Below is a small trained network, with its code and all its weights. Each question gives an input and a target symbol and asks what happens when units are switched off, that is, made to give their printed mean instead of their output.

import numpy as np


def w(rows, s, z=0):
    codes = np.array(rows[::2]) - 128.0
    scale = np.full(codes.shape[1], s)
    scale[-1] = z or s
    return codes * scale


def norm(h):
    return h / np.sqrt((h * h).mean(-1, keepdims=True) + 1e-5)


def f(y):
    return y / 2 * (1 + np.tanh(0.7978845608 * (y + 0.044715 * y**3)))


def softmax(a):
    e = np.exp(a - a.max(-1, keepdims=True))
    return e / e.sum(-1, keepdims=True)


def log_softmax(a):
    a = a - a.max(-1, keepdims=True)
    return a - np.log(np.exp(a).sum(-1, keepdims=True))


def net(x, mask):
    ids = ['δζθλξω'.index(c) for c in x.split()]
    T = len(ids)
    res = E[ids] + P[:T]
    u = 0
    for l in range(2):
        q, k, v = (norm(res) @ M[l].T for M in (Q, K, V))
        z = softmax(np.where(np.tri(T) > 0, q @ k.T / 2**0.5, -1e9)) @ v
        res = res + np.where(mask[u], z, O[l][:, -1]) @ O[l][:, :-1]
        u += 1
        y = f(norm(res) @ A[l][:, :-1].T + A[l][:, -1])
        res = res + np.where(mask[u : u + 8], y, B[l][:, -1]) @ B[l][:, :-1]
        u += 8
    return log_softmax(norm(res)[-1] @ U[:, :-1].T + U[:, -1])


Q, K, V, O, A, B = {}, {}, {}, {}, {}, {}
E = w([
[194,242,127],'δ',
[219,104,155],'ζ',
[164,196,30],'θ',
[151,108,166],'λ',
[170,255,225],'ξ',
[195,150,176],'ω',
],0.0058)
P = w([
[147,193,208],'0',
[111,154,99],'1',
[154,92,100],'2',
[144,169,109],'3',
[126,130,144],'4',
[151,95,95],'5',
[146,169,157],'6',
[125,130,144],'7',
[151,95,94],'8',
[249,135,77],'9',
[112,152,96],'10',
[151,96,95],'11',
[254,131,74],'12',
[125,130,145],'13',
],0.0062)
Q[0] = w([
[246,144,133],'L0H0',
[175,155,123],'L0H0',
],0.012)
K[0] = w([
[154,254,201],'L0H0',
[115,214,186],'L0H0',
],0.0082)
V[0] = w([
[76,122,105],'L0H0',
[236,250,199],'L0H0',
],0.0023)
O[0] = w([
[154,136,91,99],'L0H0',
[6,54,2,253],'L0H0',
],0.0034,0.0049)
A[0] = w([
[3,167,182,96],'L0N0',
[86,56,112,149],'L0N1',
[231,84,158,76],'L0N2',
[216,143,195,109],'L0N3',
[91,11,96,140],'L0N4',
[168,24,233,109],'L0N5',
[89,161,49,146],'L0N6',
[178,81,252,3],'L0N7',
],0.0078,0.0064)
B[0] = w([
[2,121,130,123],'L0N0',
[97,210,91,162],'L0N1',
[183,116,135,187],'L0N2',
[197,139,64,214],'L0N3',
[67,195,29,223],'L0N4',
[201,240,249,207],'L0N5',
[151,102,216,251],'L0N6',
[73,67,214,123],'L0N7',
],0.005,0.0024)
Q[1] = w([
[27,96,244],'L1H0',
[255,252,95],'L1H0',
],0.0034)
K[1] = w([
[254,189,196],'L1H0',
[109,141,44],'L1H0',
],0.0056)
V[1] = w([
[203,120,109],'L1H0',
[71,16,5],'L1H0',
],0.0022)
O[1] = w([
[200,98,52,188],'L1H0',
[25,246,23,4],'L1H0',
],0.0011,0.0013)
A[1] = w([
[151,155,184,84],'L1N0',
[125,133,124,50],'L1N1',
[162,143,116,195],'L1N2',
[108,89,184,145],'L1N3',
[38,206,113,86],'L1N4',
[96,145,156,112],'L1N5',
[81,2,114,255],'L1N6',
[153,152,162,122],'L1N7',
],0.011,0.0046)
B[1] = w([
[82,122,98,162],'L1N0',
[131,155,118,102],'L1N1',
[152,102,114,254],'L1N2',
[149,77,112,116],'L1N3',
[134,83,165,184],'L1N4',
[92,117,132,121],'L1N5',
[205,255,178,120],'L1N6',
[92,114,84,175],'L1N7',
],0.0089,0.0046)
U = w([
[140,5,78,76],'δ',
[198,129,225,95],'ζ',
[158,253,111,54],'θ',
[61,126,30,113],'λ',
[90,42,156,218],'ξ',
[97,188,166,252],'ω',
],0.012,0.0036)

Each question gives the input, a string of symbols that net reads in full, and the target symbol t.
The units are the heads (2 rows each of Q, K, V and O) and the neurons (one row each of A and B). Each row of codes is followed by its name. A weight is (code - 128) times the scale printed after its matrix; where a second scale follows, it is the last column's (O, A, B and U).
mask holds one flag per unit, layer by layer, with each layer's heads first. A switched-off unit (its flag False) gives its mean, the last column of its rows in O or B, instead of its output. The means were averaged over made-up inputs and are rounded, as every weight is.
A unit's drop is (log p(t) with every unit on - log p(t) with that unit switched off) / (log p(t) with every unit on - log p(t) with every unit switched off).
The circuit of an input: a set's keep is (log p(t) with only the set's units on - log p(t) with every unit switched off) / (log p(t) with every unit on - log p(t) with every unit switched off). Starting from the 12 units with the biggest drops (on a tie, the unit counted first), units are removed one at a time, each time the one whose removal leaves the highest keep (on an exact tie, the one counted first), for as long as the keep stays at least 0.8.
units of the circuit, in order: the units of the circuit, biggest drop first
k most important neurons: the k neurons with the biggest drops, biggest first
top k neurons in layer l: the k neurons of layer l with the biggest drops, biggest first
drop when u is switched off: that unit's drop, to one decimal
input ζ λ δ ω δ ξ λ λ ω, target λ: units of the circuit, in order => (L0N4)
input ζ ω ξ δ θ λ ξ ξ δ ω λ, target ω: top 2 neurons in layer 1 => (L1N6; L1N4)
input δ ζ ζ λ ξ ξ ω ω ζ, target λ: 2 most important neurons => (L0N4; L0N1)
input δ λ ω, target θ: units of the circuit, in order => (L0N4; L0N5; L1N4)
input ξ ω λ λ θ θ ω δ ω λ θ, target δ: 2 most important neurons => (L0N6; L0N3)
input θ ξ λ ζ ω ξ ξ ζ ζ θ ζ, target θ: units of the circuit, in order => (L0N5; L1N6)
input ξ ζ δ λ, target ξ: top 3 neurons in layer 0 => (L0N1; L0N0; L0N3)
input δ ξ θ δ δ δ δ ζ ξ λ ω, target ζ: 4 most important neurons => (L0N4; L1N6; L0N5; L0N1)
input λ θ ω ω, target δ: 3 most important neurons => (L1N6; L0N4; L0N5)
input θ δ λ θ ζ ζ λ δ, target λ: 3 most important neurons => (L0N4; L1N7; L1N0)
input ω δ ω λ ω ξ ζ ξ, target ξ: units of the circuit, in order => (L0N0; L1N4; L0N5)
input θ ζ δ λ, target ξ: 3 most important neurons => (L0N1; L1N4; L0N4)
input ζ ω ω δ ω θ, target θ: 2 most important neurons => (L1N6; L0N5)
input θ ω ω ω θ ξ, target δ: units of the circuit, in order => (L0N5)
input ζ δ θ λ ω ξ λ ξ ξ, target λ: 2 most important neurons => (L1N4; L0N4)
input λ ζ δ θ ω ξ λ λ ω ω ξ δ, target δ: 3 most important neurons => (L0N4; L1N6; L0N6)
input δ ω λ ω ω δ ξ θ ζ θ ξ ζ ω ζ, target θ: 2 most important neurons => (L0N5; L0N4)
input δ δ ξ ω δ, target λ: top 2 neurons in layer 1 => (L1N4; L1N0)
input δ δ ω λ λ, target ω: top 2 neurons in layer 0 => (L0N5; L0N1)
input λ λ ω ξ δ λ θ ω λ θ ξ, target ξ: most important neuron => (L1N4)
input δ ω θ λ λ ξ λ ξ ω δ λ ω, target λ: top 2 neurons in layer 1 => (L1N6; L1N4)
input λ θ λ, target θ: top 2 neurons in layer 0 => (L0N5; L0N1)
input λ ξ ω ζ δ ξ ω δ ξ ω θ δ, target δ: top 4 neurons in layer 0 => (L0N4; L0N6; L0N3; L0N1)
input λ λ λ, target λ: top 2 neurons in layer 0 => (L0N4; L0N1)
input δ ζ θ ξ ζ θ δ ω ξ ξ ζ δ ζ θ, target δ: drop when L1N7 is switched off => 0.0
input δ ξ ξ ξ ω ζ ξ ω θ, target θ: drop when L0N4 is switched off => 0.0
input θ δ ζ ξ λ ξ ω, target δ: drop when L1N6 is switched off => 0.2
input ζ ζ ζ θ ξ λ ω ξ λ θ ω λ, target λ: drop when L0N1 is switched off => 0.1
input δ θ ω, target θ: top neuron in layer 1 => (L1N4)
